Here is a tiny trained network, its code and every weight. The questions are about switching its units off for an input and a class, where a switched-off unit gives its printed mean instead of its output.

import numpy as np


def w(rows, s, z=0):
    codes = np.array(rows[::2]) - 128.0
    scale = np.full(codes.shape[1], s)
    scale[-1] = z or s
    return codes * scale


def f(y):
    return y / 2 * (1 + np.tanh(0.7978845608 * (y + 0.044715 * y**3)))


def log_softmax(a):
    a = a - a.max(-1, keepdims=True)
    return a - np.log(np.exp(a).sum(-1, keepdims=True))


def net(x, mask):
    res = np.array(x, float).reshape(1, 7) / 4 @ E
    y = f(res @ A[0][:, :-1].T + A[0][:, -1])
    res = res + np.where(mask, y, B[0][:, -1]) @ B[0][:, :-1]
    return log_softmax(res[-1] @ U[:, :-1].T + U[:, -1])


A, B = {}, {}
E = w([
[145,146,129,245,164,185],'x0',
[54,94,102,147,160,135],'x1',
[152,176,77,159,113,72],'x2',
[79,71,114,186,33,119],'x3',
[123,106,151,140,157,43],'x4',
[190,78,56,163,82,164],'x5',
[115,123,85,72,131,135],'x6',
],0.012)
A[0] = w([
[118,221,152,117,166,155,84],'n0',
[65,125,93,34,135,151,223],'n1',
[158,174,245,120,186,157,189],'n2',
[143,124,103,108,81,6,251],'n3',
[155,188,201,104,165,174,125],'n4',
[204,207,40,87,190,68,173],'n5',
[21,129,123,136,122,185,182],'n6',
[245,149,213,139,163,159,220],'n7',
[47,156,155,92,130,186,141],'n8',
[114,192,115,245,119,165,244],'n9',
[197,94,102,149,55,150,126],'n10',
[150,97,135,134,79,123,173],'n11',
[175,113,83,113,63,184,140],'n12',
[194,115,71,123,38,179,216],'n13',
[205,109,224,141,188,121,170],'n14',
[202,120,127,115,98,184,141],'n15',
[180,145,128,105,78,190,224],'n16',
[80,67,173,79,142,215,160],'n17',
[204,113,113,134,28,188,54],'n18',
[37,95,143,131,102,65,233],'n19',
],0.011,0.0034)
B[0] = w([
[128,148,116,99,151,148,186],'n0',
[126,54,137,24,84,191,202],'n1',
[87,210,50,102,138,104,234],'n2',
[202,135,254,104,89,78,220],'n3',
[65,130,56,44,104,94,202],'n4',
[212,57,124,38,150,151,232],'n5',
[54,59,190,151,197,191,192],'n6',
[166,242,59,98,168,98,231],'n7',
[98,115,131,89,114,141,184],'n8',
[103,125,118,200,198,111,255],'n9',
[140,156,126,182,96,127,212],'n10',
[120,161,124,189,36,86,166],'n11',
[180,128,129,172,48,195,199],'n12',
[158,94,116,173,54,162,234],'n13',
[138,193,105,99,183,91,209],'n14',
[154,169,112,171,46,109,181],'n15',
[146,167,44,161,66,184,186],'n16',
[45,134,101,143,103,174,199],'n17',
[191,150,99,171,80,197,212],'n18',
[71,106,200,154,100,65,213],'n19',
],0.0085,0.013)
U = w([
[2,26,152,95,92,211,183],'0',
[128,167,43,90,163,122,113],'1',
[198,99,104,195,225,103,100],'2',
[57,69,122,231,214,146,183],'3',
[178,25,135,38,121,172,6],'4',
[191,112,66,223,64,178,184],'5',
[110,106,232,136,70,4,123],'6',
],0.009,0.0021)

Each question gives the input, the list of numbers given to net, and the class t.
The units are the neurons (one row each of A and B). Each row of codes is followed by its name. A weight is (code - 128) times the scale printed after its matrix; where a second scale follows, it is the last column's (A, B and U).
mask holds one flag per neuron, in row order. A switched-off neuron (its flag False) gives its mean, the last column of its row in B, instead of its output. The means were averaged over made-up inputs and are rounded, as every weight is.
A unit's drop is (log p(t) with every unit on - log p(t) with that unit switched off) / (log p(t) with every unit on - log p(t) with every unit switched off).
The circuit of an input: a set's keep is (log p(t) with only the set's units on - log p(t) with every unit switched off) / (log p(t) with every unit on - log p(t) with every unit switched off). Starting from the 12 units with the biggest drops (on a tie, the unit counted first), units are removed one at a time, each time the one whose removal leaves the highest keep (on an exact tie, the one counted first), for as long as the keep stays at least 0.8.
circuit, biggest first: the units of the circuit, biggest drop first
most important unit: the unit with the biggest drop
top k neurons: the k neurons with the biggest drops, biggest first
drop when u is switched off: that unit's drop, to one decimal
input [3,7,-6,5,-2,-2,-7], class 3: circuit, biggest first : n9
input [1,8,-1,-7,4,-6,4], class 0: circuit, biggest first : n7; n1
input [-5,-1,4,2,4,5,7], class 6: top 2 neurons : n3; n11
input [-1,-5,-7,0,8,-7,8], class 0: top 2 neurons : n1; n17
input [-3,4,2,4,5,-5,7], class 6: top 2 neurons : n3; n19
input [-6,-2,6,-7,3,-8,-1], class 4: top 4 neurons : n5; n3; n1; n9
input [-6,1,2,-4,-7,5,7], class 5: top 4 neurons : n16; n12; n13; n15
input [7,6,-8,-5,-7,4,-3], class 3: top 2 neurons : n6; n9
input [2,-2,6,-2,6,-4,-6], class 1: top 2 neurons : n2; n7
input [-7,0,-6,-3,2,2,0], class 0: top 4 neurons : n17; n5; n7; n18
input [-5,0,5,-5,-6,0,-5], class 4: top 2 neurons : n5; n9
input [-1,5,8,-2,3,1,0], class 6: top 2 neurons : n3; n1
input [-6,-8,-2,-2,7,-6,7], class 4: top 2 neurons : n5; n1
input [7,-3,5,7,4,-8,0], class 3: circuit, biggest first : n9
input [-8,-5,2,-7,6,-2,-1], class 4: top 2 neurons : n5; n3
input [-3,-8,1,-8,-2,2,7], class 4: drop when n5 is switched off : 3.9
input [-6,-3,3,-3,-2,4,6], class 4: drop when n1 is switched off : 0.5
input [6,5,-5,-8,4,7,3], class 1: drop when n9 is switched off : 0.0
input [-7,5,2,5,-2,-2,-3], class 6: drop when n16 is switched off : 0.1
input [-6,5,-8,-5,-2,4,-7], class 0: most important unit : n17
